Below is a small trained network, with its code and all its weights. Each question gives an input and a class and asks what happens when units are switched off, that is, made to give their printed mean instead of their output.

import numpy as np


def w(rows, s, z=0):
    codes = np.array(rows[::2]) - 128.0
    scale = np.full(codes.shape[1], s)
    scale[-1] = z or s
    return codes * scale


def norm(h):
    return h / np.sqrt((h * h).mean(-1, keepdims=True) + 1e-5)


def f(y):
    return y / 2 * (1 + np.tanh(0.7978845608 * (y + 0.044715 * y**3)))


def log_softmax(a):
    a = a - a.max(-1, keepdims=True)
    return a - np.log(np.exp(a).sum(-1, keepdims=True))


def net(x, mask):
    res = np.array(x, float).reshape(1, 5) / 4 @ E
    u = 0
    for l in range(4):
        y = f(norm(res) @ A[l][:, :-1].T + A[l][:, -1])
        res = res + np.where(mask[u : u + 7], y, B[l][:, -1]) @ B[l][:, :-1]
        u += 7
    return log_softmax(norm(res)[-1] @ U[:, :-1].T + U[:, -1])


A, B = {}, {}
E = w([
[202,165,101,63,250],'x0',
[159,89,197,53,112],'x1',
[246,154,156,184,2],'x2',
[82,204,57,92,45],'x3',
[142,52,97,48,62],'x4',
],0.0086)
A[0] = w([
[92,99,162,171,9,199],'0.n0',
[127,89,112,38,106,35],'0.n1',
[161,142,141,139,109,148],'0.n2',
[56,212,145,131,176,5],'0.n3',
[93,83,106,188,118,2],'0.n4',
[180,64,192,113,164,55],'0.n5',
[107,140,198,91,133,62],'0.n6',
],0.014,0.004)
B[0] = w([
[168,172,133,189,1,254],'0.n0',
[104,46,124,98,136,165],'0.n1',
[172,137,110,133,110,151],'0.n2',
[73,198,181,106,117,180],'0.n3',
[38,84,193,229,159,142],'0.n4',
[205,97,222,124,210,185],'0.n5',
[167,135,203,108,156,137],'0.n6',
],0.0092,0.0087)
A[1] = w([
[66,99,191,121,61,41],'1.n0',
[172,154,126,21,101,102],'1.n1',
[70,126,54,176,95,64],'1.n2',
[130,125,178,136,92,4],'1.n3',
[95,68,171,166,81,36],'1.n4',
[167,62,2,89,219,51],'1.n5',
[116,181,51,93,57,99],'1.n6',
],0.0088,0.0036)
B[1] = w([
[78,69,21,101,160,195],'1.n0',
[144,90,76,254,151,198],'1.n1',
[144,45,193,151,186,183],'1.n2',
[103,130,53,92,74,120],'1.n3',
[74,97,64,197,123,185],'1.n4',
[184,219,130,39,99,227],'1.n5',
[199,82,220,160,152,253],'1.n6',
],0.0072,0.0023)
A[2] = w([
[47,46,101,114,29,20],'2.n0',
[58,189,38,140,73,189],'2.n1',
[2,185,171,181,159,93],'2.n2',
[14,156,132,100,176,108],'2.n3',
[130,86,219,152,150,122],'2.n4',
[96,26,120,193,39,252],'2.n5',
[7,101,139,186,155,103],'2.n6',
],0.0093,0.003)
B[2] = w([
[175,50,43,68,248,176],'2.n0',
[234,103,255,78,218,183],'2.n1',
[28,123,141,90,180,197],'2.n2',
[76,242,168,140,138,182],'2.n3',
[180,103,95,105,155,169],'2.n4',
[113,59,89,230,121,255],'2.n5',
[92,158,157,186,186,174],'2.n6',
],0.0079,0.0072)
A[3] = w([
[92,129,10,36,150,41],'3.n0',
[109,161,91,37,165,8],'3.n1',
[82,53,159,70,180,69],'3.n2',
[124,28,62,83,88,1],'3.n3',
[194,212,125,186,131,118],'3.n4',
[142,92,77,100,203,122],'3.n5',
[176,97,32,167,143,208],'3.n6',
],0.012,0.0035)
B[3] = w([
[70,161,148,126,7,162],'3.n0',
[87,106,222,167,52,181],'3.n1',
[171,208,114,159,96,204],'3.n2',
[91,82,67,57,164,185],'3.n3',
[101,153,42,83,131,247],'3.n4',
[151,74,248,109,67,196],'3.n5',
[49,160,97,58,215,253],'3.n6',
],0.011,0.0047)
U = w([
[97,119,201,50,53,49],'0',
[189,138,82,215,20,192],'1',
[118,4,64,96,112,137],'2',
[41,219,197,110,201,82],'3',
[53,69,128,227,164,95],'4',
[237,78,203,83,189,251],'5',
[140,205,33,68,157,85],'6',
],0.021,0.0021)

Each question gives the input, the list of numbers given to net, and the class t.
The units are the neurons (one row each of A and B). Each row of codes is followed by its name. A weight is (code - 128) times the scale printed after its matrix; where a second scale follows, it is the last column's (A, B and U).
mask holds one flag per neuron, layer by layer. A switched-off neuron (its flag False) gives its mean, the last column of its row in B, instead of its output. The means were averaged over made-up inputs and are rounded, as every weight is.
A unit's drop is (log p(t) with every unit on - log p(t) with that unit switched off) / (log p(t) with every unit on - log p(t) with every unit switched off).
The circuit of an input: a set's keep is (log p(t) with only the set's units on - log p(t) with every unit switched off) / (log p(t) with every unit on - log p(t) with every unit switched off). Starting from the 12 units with the biggest drops (on a tie, the unit counted first), units are removed one at a time, each time the one whose removal leaves the highest keep (on an exact tie, the one counted first), for as long as the keep stays at least 0.8.
units of the circuit, in order: the units of the circuit, biggest drop first
most important unit: the unit with the biggest drop
k most important neurons: the k neurons with the biggest drops, biggest first
drop of u: that unit's drop, to one decimal
input [-6,-5,-7,-5,-4], class 3: most important neuron -> (0.n3)
input [7,6,6,5,4], class 6: 4 most important neurons -> (1.n1 2.n1 3.n6 2.n0)
input [-7,4,-5,1,1], class 2: 2 most important neurons -> (2.n0 0.n0)
input [-5,4,-8,2,3], class 2: 2 most important neurons -> (2.n0 0.n1)
input [-5,-5,-6,-6,-6], class 3: units of the circuit, in order -> (0.n3 2.n5)
input [8,-2,3,1,8], class 0: 4 most important neurons -> (0.n0 0.n1 1.n5 3.n0)
input [-2,-2,1,3,-4], class 1: 2 most important neurons -> (0.n0 3.n6)
input [-2,6,-5,2,2], class 2: 4 most important neurons -> (3.n3 0.n1 0.n3 1.n1)
input [6,-4,-1,8,-1], class 3: 2 most important neurons -> (0.n0 0.n3)
input [7,4,-1,4,8], class 0: 2 most important neurons -> (0.n0 3.n0)
input [-7,-1,-5,8,4], class 2: 3 most important neurons -> (2.n0 3.n3 0.n0)
input [1,-2,5,4,-8], class 6: 2 most important neurons -> (3.n4 0.n0)
input [2,-6,0,0,4], class 0: 2 most important neurons -> (0.n0 1.n5)
input [3,5,6,8,7], class 2: most important unit -> 0.n1
input [6,-8,-2,1,3], class 0: 2 most important neurons -> (0.n0 3.n1)
input [0,-4,-2,-7,8], class 5: 2 most important neurons -> (0.n5 0.n0)
input [-4,8,-2,1,-4], class 1: 2 most important neurons -> (0.n6 0.n0)
input [-6,7,1,-5,-6], class 1: drop of 0.n0 -> 0.7
input [-8,8,5,-7,0], class 1: drop of 0.n0 -> 0.4
input [-3,4,8,-8,3], class 1: most important unit -> 0.n0
input [-2,7,4,7,1], class 1: drop of 0.n0 -> 4.0
input [7,-4,8,-4,-4], class 6: drop of 3.n4 -> 0.2
